Below is a small trained network, with its code and all its weights. Each question gives an input and a class and asks what happens when units are switched off, that is, made to give their printed mean instead of their output.

import numpy as np


def w(rows, s, z=0):
    codes = np.array(rows[::2]) - 128.0
    scale = np.full(codes.shape[1], s)
    scale[-1] = z or s
    return codes * scale


def norm(h):
    return h / np.sqrt((h * h).mean(-1, keepdims=True) + 1e-5)


def f(y):
    return np.maximum(y, 0)


def log_softmax(a):
    a = a - a.max(-1, keepdims=True)
    return a - np.log(np.exp(a).sum(-1, keepdims=True))


def net(x, mask):
    res = np.array(x, float).reshape(1, 4) / 4 @ E
    u = 0
    for l in range(4):
        y = f(norm(res) @ A[l][:, :-1].T + A[l][:, -1])
        res = res + np.where(mask[u : u + 3], y, B[l][:, -1]) @ B[l][:, :-1]
        u += 3
    return log_softmax(norm(res)[-1] @ U[:, :-1].T + U[:, -1])


A, B = {}, {}
E = w([
[131,132,127,121,123,135,130,125,126,136,130,150],'x0',
[143,125,113,182,118,224,110,146,72,172,81,96],'x1',
[121,101,146,214,140,125,73,217,89,53,115,194],'x2',
[107,158,30,159,184,98,175,106,2,124,121,146],'x3',
],0.011)
A[0] = w([
[129,153,138,15,123,159,190,32,198,252,125,12,183],'0.n1',
[124,190,51,17,149,118,213,38,109,238,124,24,118],'0.n2',
[130,121,107,114,124,220,153,100,119,219,100,44,3],'0.n3',
],0.013,0.0036)
B[0] = w([
[127,169,62,77,85,144,74,216,111,65,110,120,253],'0.n1',
[134,35,176,163,168,104,185,59,113,179,169,146,241],'0.n2',
[146,246,144,172,82,126,149,80,151,155,138,104,182],'0.n3',
],0.012,0.025)
A[1] = w([
[117,127,230,177,148,168,103,122,226,134,107,143,54],'1.n1',
[92,200,78,153,194,98,133,113,105,100,91,148,66],'1.n2',
[152,104,124,170,109,252,112,147,78,202,84,78,250],'1.n3',
],0.025,0.0021)
B[1] = w([
[113,71,110,209,106,33,68,74,143,112,173,141,212],'1.n1',
[139,191,152,125,146,112,193,212,111,90,113,215,202],'1.n2',
[42,106,131,235,180,250,63,90,145,123,173,130,251],'1.n3',
],0.013,0.018)
A[2] = w([
[156,227,146,102,25,226,51,161,207,146,93,58,44],'2.n1',
[102,117,126,162,177,242,113,78,121,203,56,60,30],'2.n2',
[161,123,117,3,58,145,75,212,171,90,90,92,9],'2.n3',
],0.023,0.0012)
B[2] = w([
[83,181,39,82,143,98,97,110,136,30,132,151,255],'2.n1',
[197,154,166,129,89,83,155,149,108,160,104,131,228],'2.n2',
[172,58,182,201,107,174,151,185,116,250,128,85,242],'2.n3',
],0.019,0.02)
A[3] = w([
[138,113,128,200,105,55,74,152,139,113,127,177,250],'3.n1',
[76,145,95,230,163,175,60,145,103,92,74,136,53],'3.n2',
[128,12,94,33,152,6,124,111,145,112,90,120,105],'3.n3',
],0.023,0.0024)
B[3] = w([
[138,133,149,134,72,98,115,147,161,137,118,69,252],'3.n1',
[94,95,115,70,186,155,145,95,123,117,143,148,245],'3.n2',
[178,139,101,3,180,184,129,119,105,135,25,153,201],'3.n3',
],0.02,0.022)
U = w([
[164,59,78,135,101,190,111,213,115,233,138,54,204],'0',
[185,78,84,30,197,160,166,85,75,183,84,163,149],'1',
[170,95,165,75,88,65,47,144,195,125,46,65,188],'2',
[139,175,172,113,124,31,210,239,133,77,104,185,8],'3',
[86,221,10,123,107,150,61,128,136,59,166,106,221],'4',
[193,195,160,208,110,110,181,39,66,211,170,137,108],'5',
[51,42,153,220,151,131,36,26,187,114,209,112,102],'6',
[57,169,177,149,245,230,158,145,101,91,135,207,39],'7',
],0.013,0.0016)

Each question gives the input, the list of numbers given to net, and the class t.
The units are the neurons (one row each of A and B). Each row of codes is followed by its name. A weight is (code - 128) times the scale printed after its matrix; where a second scale follows, it is the last column's (A, B and U).
mask holds one flag per neuron, layer by layer. A switched-off neuron (its flag False) gives its mean, the last column of its row in B, instead of its output. The means were averaged over made-up inputs and are rounded, as every weight is.
A unit's drop is (log p(t) with every unit on - log p(t) with that unit switched off) / (log p(t) with every unit on - log p(t) with every unit switched off).
The circuit of an input: a set's keep is (log p(t) with only the set's units on - log p(t) with every unit switched off) / (log p(t) with every unit on - log p(t) with every unit switched off). Starting from all 12 units, units are removed one at a time, each time the one whose removal leaves the highest keep (on an exact tie, the one counted first), for as long as the keep stays at least 0.8.
circuit, biggest first: the units of the circuit, biggest drop first
unit that matters most: the unit with the biggest drop
top k neurons: the k neurons with the biggest drops, biggest first
k most important neurons of layer l: the k neurons of layer l with the biggest drops, biggest first
input [2,-1,-8,-2], class 0: unit that matters most : 1.n3
input [-4,-5,7,0], class 2: circuit, biggest first : (3.n1 2.n1 2.n3)
input [1,-2,-8,-4], class 0: circuit, biggest first : (0.n1 2.n3)
input [-3,0,3,2], class 3: top 2 neurons : (0.n2 0.n1)
input [0,6,-3,1], class 5: top 2 neurons : (0.n2 2.n2)
input [1,-4,-6,-7], class 0: circuit, biggest first : (2.n3 0.n1)
input [3,-6,0,-2], class 0: circuit, biggest first : (1.n3 0.n2 2.n3)
input [1,6,-3,0], class 4: top 4 neurons : (0.n1 0.n3 2.n1 2.n3)
input [-7,1,-4,-8], class 4: top 2 neurons : (2.n1 0.n3)
input [-7,-2,6,6], class 3: top 2 neurons : (1.n3 1.n2)
input [-3,-5,-6,-6], class 0: circuit, biggest first : (2.n3 0.n1)
input [-8,5,-6,-8], class 4: top 2 neurons : (2.n1 0.n1)
input [8,1,7,7], class 7: circuit, biggest first : (2.n2 1.n2)
input [0,1,-6,4], class 5: unit that matters most : 0.n2
input [3,8,0,4], class 5: 2 most important neurons of layer 0 : (0.n1 0.n3)
input [-4,-6,-5,-3], class 0: circuit, biggest first : (0.n1 2.n3)
input [-5,-6,1,1], class 3: circuit, biggest first : (0.n2 1.n2)
input [4,-3,7,8], class 3: top 2 neurons : (1.n3 1.n2)
input [-6,6,-1,2], class 5: top 2 neurons : (2.n2 0.n1)
input [-5,3,1,-3], class 6: circuit, biggest first : (0.n1)
input [1,2,5,-4], class 6: top 2 neurons : (0.n1 1.n1)
input [-8,-7,6,5], class 3: top 4 neurons : (0.n2 1.n3 1.n2 0.n1)
input [8,-3,-1,-5], class 0: top 2 neurons : (2.n3 1.n3)
input [8,-8,2,1], class 3: top 4 neurons : (0.n2 1.n3 0.n1 1.n1)
input [-7,1,-4,6], class 5: 2 most important neurons of layer 3 : (3.n2 3.n3)
input [-7,-7,5,4], class 3: top 4 neurons : (0.n2 1.n3 1.n2 0.n1)
input [-1,5,5,8], class 7: unit that matters most : 0.n2
input [-7,6,-5,-1], class 4: top 3 neurons : (0.n1 0.n3 2.n1)
